Below is a small trained network, with its code and all its weights. Each question gives an input and a class and asks what happens when units are switched off, that is, made to give their printed mean instead of their output.

import numpy as np


def w(rows, s, z=0):
    codes = np.array(rows[::2]) - 128.0
    scale = np.full(codes.shape[1], s)
    scale[-1] = z or s
    return codes * scale


def f(y):
    return np.maximum(y, 0)


def log_softmax(a):
    a = a - a.max(-1, keepdims=True)
    return a - np.log(np.exp(a).sum(-1, keepdims=True))


def net(x, mask):
    res = np.array(x, float).reshape(1, 5) / 4 @ E
    y = f(res @ A[0][:, :-1].T + A[0][:, -1])
    res = res + np.where(mask, y, B[0][:, -1]) @ B[0][:, :-1]
    return log_softmax(res[-1] @ U[:, :-1].T + U[:, -1])


A, B = {}, {}
E = w([
[69,6,156,189],'x0',
[53,126,24,133],'x1',
[169,3,78,62],'x2',
[184,79,112,192],'x3',
[140,229,64,176],'x4',
],0.0075)
A[0] = w([
[187,93,152,77,193],'n0',
[166,176,143,68,140],'n1',
[104,139,223,102,174],'n2',
[39,107,138,198,122],'n3',
[71,110,126,87,41],'n4',
[81,103,211,190,142],'n5',
[112,212,151,99,127],'n6',
[162,123,41,180,253],'n7',
[167,173,109,179,211],'n8',
[149,70,31,146,183],'n9',
[167,192,68,104,202],'n10',
[224,130,86,150,162],'n11',
[109,123,121,193,179],'n12',
[144,86,194,131,151],'n13',
[109,162,171,67,202],'n14',
[129,149,172,139,96],'n15',
[145,138,77,182,240],'n16',
[87,103,249,120,106],'n17',
[126,190,147,84,125],'n18',
[136,119,67,164,246],'n19',
[88,111,111,37,136],'n20',
[100,134,189,224,146],'n21',
[114,87,135,219,174],'n22',
[116,200,207,113,75],'n23',
[91,104,50,105,177],'n24',
[156,146,73,128,190],'n25',
],0.014,0.0037)
B[0] = w([
[246,33,118,219,228],'n0',
[235,145,177,158,216],'n1',
[213,122,71,165,224],'n2',
[31,178,90,115,241],'n3',
[12,80,88,86,180],'n4',
[75,220,76,215,246],'n5',
[219,118,147,142,233],'n6',
[148,136,202,57,234],'n7',
[150,175,232,62,218],'n8',
[197,163,232,101,254],'n9',
[151,116,112,66,249],'n10',
[151,77,79,32,201],'n11',
[75,231,224,50,194],'n12',
[110,94,81,253,220],'n13',
[159,130,34,206,215],'n14',
[114,183,137,135,167],'n15',
[131,154,170,80,209],'n16',
[103,135,126,193,247],'n17',
[207,131,94,141,210],'n18',
[112,148,187,62,215],'n19',
[87,33,20,56,224],'n20',
[27,227,139,134,233],'n21',
[79,158,82,149,233],'n22',
[218,188,169,172,222],'n23',
[105,116,128,57,238],'n24',
[137,53,159,41,197],'n25',
],0.0057,0.008)
U = w([
[30,244,173,190,127],'0',
[52,60,24,25,84],'1',
[172,2,128,197,173],'2',
[164,189,193,55,243],'3',
[144,171,135,215,63],'4',
[139,101,217,30,126],'5',
[216,198,192,151,5],'6',
],0.0074,0.0031)

Each question gives the input, the list of numbers given to net, and the class t.
The units are the neurons (one row each of A and B). Each row of codes is followed by its name. A weight is (code - 128) times the scale printed after its matrix; where a second scale follows, it is the last column's (A, B and U).
mask holds one flag per neuron, in row order. A switched-off neuron (its flag False) gives its mean, the last column of its row in B, instead of its output. The means were averaged over made-up inputs and are rounded, as every weight is.
A unit's drop is (log p(t) with every unit on - log p(t) with that unit switched off) / (log p(t) with every unit on - log p(t) with every unit switched off).
The circuit of an input: a set's keep is (log p(t) with only the set's units on - log p(t) with every unit switched off) / (log p(t) with every unit on - log p(t) with every unit switched off). Starting from the 12 units with the biggest drops (on a tie, the unit counted first), units are removed one at a time, each time the one whose removal leaves the highest keep (on an exact tie, the one counted first), for as long as the keep stays at least 0.8.
circuit, biggest first: the units of the circuit, biggest drop first
most important unit: the unit with the biggest drop
k most important neurons: the k neurons with the biggest drops, biggest first
drop when u is switched off: that unit's drop, to one decimal
input [-2,5,-1,-8,0], class 1: circuit, biggest first => [n20 n9]
input [-8,1,3,-8,0], class 6: circuit, biggest first => [n1 n14]
input [-6,0,4,-5,-1], class 1: circuit, biggest first => [n20]
input [-3,-7,-4,7,8], class 3: circuit, biggest first => [n11 n8 n0]
input [0,2,-6,-8,-2], class 6: circuit, biggest first => [n6 n23]
input [-1,-4,-7,-8,-6], class 6: 2 most important neurons => [n23 n6]
input [-4,2,4,-5,1], class 1: circuit, biggest first => [n20 n23]
input [1,-8,-7,8,-7], class 4: 2 most important neurons => [n2 n0]
input [-5,8,8,2,0], class 5: 2 most important neurons => [n9 n7]
input [-1,7,8,3,-3], class 5: 2 most important neurons => [n9 n7]
input [-8,-7,4,-8,-4], class 2: 2 most important neurons => [n0 n20]
input [-7,5,-4,4,1], class 5: 2 most important neurons => [n25 n5]
input [-7,-1,0,-7,-2], class 6: drop when n23 is switched off => 0.1
input [-1,-2,6,3,-1], class 2: most important unit => n0
input [-3,-6,-8,-3,-7], class 6: drop when n1 is switched off => 0.2
input [-5,-4,7,1,-2], class 2: drop when n0 is switched off => 0.2
input [6,6,6,4,6], class 3: drop when n24 is switched off => -0.1
